Below is a small trained network, with its code and all its weights. Each question gives an input and a target symbol and asks what happens when units are switched off, that is, made to give their printed mean instead of their output.

import numpy as np


def w(rows, s, z=0):
    codes = np.array(rows[::2]) - 128.0
    scale = np.full(codes.shape[1], s)
    scale[-1] = z or s
    return codes * scale


def norm(h):
    return h / np.sqrt((h * h).mean(-1, keepdims=True) + 1e-5)


def f(y):
    return y / 2 * (1 + np.tanh(0.7978845608 * (y + 0.044715 * y**3)))


def softmax(a):
    e = np.exp(a - a.max(-1, keepdims=True))
    return e / e.sum(-1, keepdims=True)


def log_softmax(a):
    a = a - a.max(-1, keepdims=True)
    return a - np.log(np.exp(a).sum(-1, keepdims=True))


def net(x, mask):
    ids = ['εζλμσψ'.index(c) for c in x.split()]
    T = len(ids)
    res = E[ids] + P[:T]
    r = norm(res)
    for j in range(2):
        rows = slice(2 * j, 2 * j + 2)
        q, k, v = (r @ M[0][rows].T for M in (Q, K, V))
        z = softmax(np.where(np.tri(T) > 0, q @ k.T / 2**0.5, -1e9)) @ v
        o = O[0][rows]
        res = res + np.where(mask[j], z, o[:, -1]) @ o[:, :-1]
    y = f(norm(res) @ A[0][:, :-1].T + A[0][:, -1])
    res = res + np.where(mask[2:10], y, B[0][:, -1]) @ B[0][:, :-1]
    return log_softmax(norm(res)[-1] @ U[:, :-1].T + U[:, -1])


Q, K, V, O, A, B = {}, {}, {}, {}, {}, {}
E = w([
[135,86,162,100,93,195,107,172,146,127],'ε',
[162,166,157,109,128,35,114,146,97,100],'ζ',
[182,129,169,172,96,85,124,101,151,152],'λ',
[113,58,92,152,114,174,219,192,134,102],'μ',
[161,247,136,122,73,163,151,104,116,153],'σ',
[170,130,79,162,163,84,140,161,252,125],'ψ',
],0.017)
P = w([
[73,212,241,56,149,81,118,143,238,5],'0',
[178,199,167,175,194,141,116,128,160,1],'1',
[178,184,93,171,132,108,105,113,158,40],'2',
[192,169,90,146,170,130,120,72,139,77],'3',
[200,143,77,99,91,84,146,85,155,98],'4',
[165,133,119,86,77,95,157,136,161,136],'5',
[165,130,89,99,117,97,150,81,124,156],'6',
[166,115,137,96,99,143,140,140,134,169],'7',
[157,120,109,140,139,152,148,107,100,174],'8',
[143,111,131,114,119,145,138,130,102,198],'9',
[137,119,119,143,125,160,129,110,90,181],'10',
[121,111,125,139,95,155,131,141,92,200],'11',
[64,115,141,151,98,204,108,113,115,245],'12',
],0.0061)
Q[0] = w([
[129,222,112,70,72,156,180,113,64,131],'head 1',
[205,66,222,253,94,82,144,48,194,151],'head 1',
[111,140,126,179,185,174,79,167,142,59],'head 2',
[121,22,135,100,129,26,90,126,143,136],'head 2',
],0.011)
K[0] = w([
[169,105,124,108,159,98,57,83,45,2],'head 1',
[233,109,251,222,49,41,194,156,226,72],'head 1',
[33,195,219,66,142,87,239,171,251,136],'head 2',
[153,169,117,210,139,124,174,97,198,72],'head 2',
],0.0065)
V[0] = w([
[160,13,161,115,136,57,123,229,88,62],'head 1',
[152,246,152,61,166,75,124,207,87,138],'head 1',
[133,59,151,206,123,126,97,18,116,113],'head 2',
[181,173,44,167,184,110,141,149,211,134],'head 2',
],0.013)
O[0] = w([
[97,4,144,93,253,140,92,51,207,189,166],'head 1',
[163,145,74,231,111,158,111,158,127,161,168],'head 1',
[31,88,75,157,203,143,105,238,207,144,197],'head 2',
[36,105,176,164,97,175,112,86,35,146,250],'head 2',
],0.0053,0.012)
A[0] = w([
[137,120,149,99,121,167,178,127,69,129,58],'neuron 1',
[121,109,116,170,134,119,102,162,102,199,52],'neuron 2',
[176,99,104,41,88,131,168,160,108,166,70],'neuron 3',
[117,94,92,98,122,180,137,159,91,149,4],'neuron 4',
[103,165,212,86,144,10,87,136,53,29,136],'neuron 5',
[134,118,81,93,153,197,113,178,134,75,138],'neuron 6',
[167,88,130,193,125,161,134,102,136,176,137],'neuron 7',
[193,218,58,53,171,80,149,148,253,99,59],'neuron 8',
],0.017,0.0028)
B[0] = w([
[96,155,88,100,116,130,105,128,153,93,139],'neuron 1',
[162,136,123,148,117,131,132,77,99,154,239],'neuron 2',
[156,123,141,140,112,88,159,121,190,179,139],'neuron 3',
[175,99,172,113,85,156,81,188,137,132,141],'neuron 4',
[88,146,107,96,176,72,126,208,232,100,147],'neuron 5',
[118,157,171,146,148,98,163,153,57,107,141],'neuron 6',
[158,129,100,152,147,114,125,104,94,179,251],'neuron 7',
[127,159,109,144,230,39,68,202,252,99,155],'neuron 8',
],0.019,0.017)
U = w([
[112,135,116,135,179,29,100,213,247,164,107],'ε',
[191,109,90,194,134,129,152,69,94,202,254],'ζ',
[144,89,212,139,149,140,141,249,62,98,63],'λ',
[145,58,147,38,134,161,200,82,204,103,226],'μ',
[159,250,99,126,34,187,204,147,177,70,132],'σ',
[91,54,101,88,82,196,3,161,148,117,81],'ψ',
],0.0046,0.00043)

Each question gives the input, a string of symbols that net reads in full, and the target symbol t.
The units are the heads (2 rows each of Q, K, V and O) and the neurons (one row each of A and B). Each row of codes is followed by its name. A weight is (code - 128) times the scale printed after its matrix; where a second scale follows, it is the last column's (O, A, B and U).
mask holds one flag per unit, heads first, then neurons. A switched-off unit (its flag False) gives its mean, the last column of its rows in O or B, instead of its output. The means were averaged over made-up inputs and are rounded, as every weight is.
A unit's drop is (log p(t) with every unit on - log p(t) with that unit switched off) / (log p(t) with every unit on - log p(t) with every unit switched off).
The circuit of an input: a set's keep is (log p(t) with only the set's units on - log p(t) with every unit switched off) / (log p(t) with every unit on - log p(t) with every unit switched off). Starting from all 10 units, units are removed one at a time, each time the one whose removal leaves the highest keep (on an exact tie, the one counted first), for as long as the keep stays at least 0.8.
circuit, biggest first: the units of the circuit, biggest drop first
unit that matters most: the unit with the biggest drop
k most important neurons: the k neurons with the biggest drops, biggest first
heads that matter: for each layer, one digit per head in row order, 1 if its drop is at least 0.15 and else 0, layers parted by /
drop when u is switched off: that unit's drop, to one decimal
input λ ψ ε μ λ λ λ λ ζ ε, target λ: unit that matters most : neuron 6
input σ λ σ ε λ μ, target σ: circuit, biggest first : head 1; neuron 7
input λ λ ψ ψ ε ψ ψ λ μ μ, target ψ: circuit, biggest first : neuron 4; neuron 1
input σ μ ψ σ σ ε ε, target σ: circuit, biggest first : head 1; neuron 1; neuron 7
input ε λ ζ μ, target ε: heads that matter : 01
input ζ μ λ, target ε: 2 most important neurons : neuron 5; neuron 2
input σ λ ζ μ, target σ: circuit, biggest first : head 2; neuron 1; neuron 2; neuron 8
input λ μ ε ε μ, target μ: heads that matter : 11
input σ λ λ ψ ψ ψ σ, target σ: circuit, biggest first : neuron 7; head 1; neuron 2; neuron 8
input λ λ λ ψ ψ ε σ λ λ ζ ψ ε, target λ: 2 most important neurons : neuron 4; neuron 6
input ψ ψ μ μ, target ψ: heads that matter : 01
input ε λ λ ζ μ, target λ: 3 most important neurons : neuron 6; neuron 4; neuron 2
input ψ λ ε ψ ε λ λ λ μ, target λ: 2 most important neurons : neuron 6; neuron 4
input ψ ψ λ σ, target σ: unit that matters most : head 1
input λ σ ζ ζ λ ψ λ ε μ σ, target ε: drop when neuron 5 is switched off : 0.0
input ε σ λ λ σ, target ε: drop when neuron 8 is switched off : 0.5
input σ μ ε λ, target ε: drop when head 1 is switched off : 1.7
input λ λ σ μ λ ε ζ, target ε: drop when neuron 5 is switched off : 2.1
